Below are the code and all the weights of a small trained network. Each question names an input and a class and asks about switching units off, where a switched-off unit gives its printed mean instead of its output.

import numpy as np


def w(rows, s, z=0):
    codes = np.array(rows[::2]) - 128.0
    scale = np.full(codes.shape[1], s)
    scale[-1] = z or s
    return codes * scale


def f(y):
    return y / 2 * (1 + np.tanh(0.7978845608 * (y + 0.044715 * y**3)))


def log_softmax(a):
    a = a - a.max(-1, keepdims=True)
    return a - np.log(np.exp(a).sum(-1, keepdims=True))


def net(x, mask):
    res = np.array(x, float).reshape(1, 5) / 4 @ E
    y = f(res @ A[0][:, :-1].T + A[0][:, -1])
    res = res + np.where(mask, y, B[0][:, -1]) @ B[0][:, :-1]
    return log_softmax(res[-1] @ U[:, :-1].T + U[:, -1])


A, B = {}, {}
E = w([
[135,166,166,116,165,147,79],'x0',
[151,114,190,178,132,106,202],'x1',
[136,211,105,152,99,154,150],'x2',
[102,129,244,143,27,146,98],'x3',
[66,148,95,156,93,26,111],'x4',
],0.011)
A[0] = w([
[135,90,182,73,165,114,81,217],'n1',
[67,208,90,111,126,118,120,230],'n2',
[214,166,70,165,145,147,211,247],'n3',
[137,166,193,151,128,147,245,225],'n4',
[109,84,84,148,140,91,181,227],'n5',
[152,140,162,93,145,160,106,255],'n6',
[149,189,141,126,168,149,113,173],'n7',
[126,128,179,129,73,147,141,117],'n8',
[105,127,184,139,83,128,125,157],'n9',
[74,176,142,137,117,56,90,163],'n10',
],0.012,0.004)
B[0] = w([
[205,69,183,79,26,86,111,195],'n1',
[133,91,160,195,22,60,80,218],'n2',
[170,130,191,154,115,69,57,254],'n3',
[174,95,160,107,147,236,153,244],'n4',
[194,191,140,130,205,84,163,211],'n5',
[79,94,169,130,89,223,67,194],'n6',
[133,133,160,91,114,151,79,176],'n7',
[160,195,96,225,172,233,147,197],'n8',
[134,213,85,164,160,158,104,205],'n9',
[2,152,53,221,133,86,45,215],'n10',
],0.0089,0.011)
U = w([
[193,116,142,111,162,95,187,182],'0',
[131,155,76,181,182,194,151,88],'1',
[10,143,93,53,162,168,202,2],'2',
[97,135,83,196,114,87,55,142],'3',
[59,128,103,107,150,108,183,71],'4',
[133,72,164,100,80,182,83,166],'5',
],0.012,0.0063)

Each question gives the input, the list of numbers given to net, and the class t.
The units are the neurons (one row each of A and B). Each row of codes is followed by its name. A weight is (code - 128) times the scale printed after its matrix; where a second scale follows, it is the last column's (A, B and U).
mask holds one flag per neuron, in row order. A switched-off neuron (its flag False) gives its mean, the last column of its row in B, instead of its output. The means were averaged over made-up inputs and are rounded, as every weight is.
A unit's drop is (log p(t) with every unit on - log p(t) with that unit switched off) / (log p(t) with every unit on - log p(t) with every unit switched off).
The circuit of an input: a set's keep is (log p(t) with only the set's units on - log p(t) with every unit switched off) / (log p(t) with every unit on - log p(t) with every unit switched off). Starting from all 10 units, units are removed one at a time, each time the one whose removal leaves the highest keep (on an exact tie, the one counted first), for as long as the keep stays at least 0.8.
units of the circuit, in order: the units of the circuit, biggest drop first
unit that matters most: the unit with the biggest drop
k most important neurons: the k neurons with the biggest drops, biggest first
drop of u: that unit's drop, to one decimal
input [-6,-6,5,-6,-3], class 3: units of the circuit, in order => (n3)
input [-4,-5,-2,-8,-7], class 0: units of the circuit, in order => (n10, n5, n3)
input [6,5,-3,-6,3], class 0: units of the circuit, in order => (n10, n5)
input [-8,-2,2,4,-4], class 1: units of the circuit, in order => (n1, n2)
input [8,2,-5,-6,3], class 0: units of the circuit, in order => (n10, n1, n2)
input [-4,3,5,-2,-7], class 5: units of the circuit, in order => (n3, n4)
input [-3,5,7,-1,-2], class 0: 3 most important neurons => (n6, n10, n3)
input [-4,5,-1,7,-8], class 1: 2 most important neurons => (n8, n9)
input [-2,3,-1,3,4], class 1: 3 most important neurons => (n3, n2, n1)
input [1,-5,-7,-2,0], class 5: 2 most important neurons => (n1, n10)
input [-8,-1,-2,-8,3], class 0: 2 most important neurons => (n5, n10)
input [-3,6,1,3,6], class 1: 2 most important neurons => (n4, n3)
input [-2,4,8,0,-1], class 0: 2 most important neurons => (n6, n10)
input [-2,-1,-2,-7,-4], class 0: unit that matters most => n10
input [-5,-8,8,-8,-7], class 3: 2 most important neurons => (n4, n3)
input [5,2,6,7,-5], class 1: 4 most important neurons => (n8, n9, n2, n3)
input [-3,4,5,-3,-5], class 0: 2 most important neurons => (n2, n10)
input [2,-3,2,-4,-6], class 5: drop of n2 => 0.0
input [5,2,4,-4,0], class 5: drop of n10 => 0.7
input [-4,-6,1,8,0], class 3: units of the circuit, in order => (n4)
input [-6,3,-3,-7,4], class 0: drop of n5 => 0.3
input [3,-7,7,-4,-6], class 5: drop of n10 => 0.2
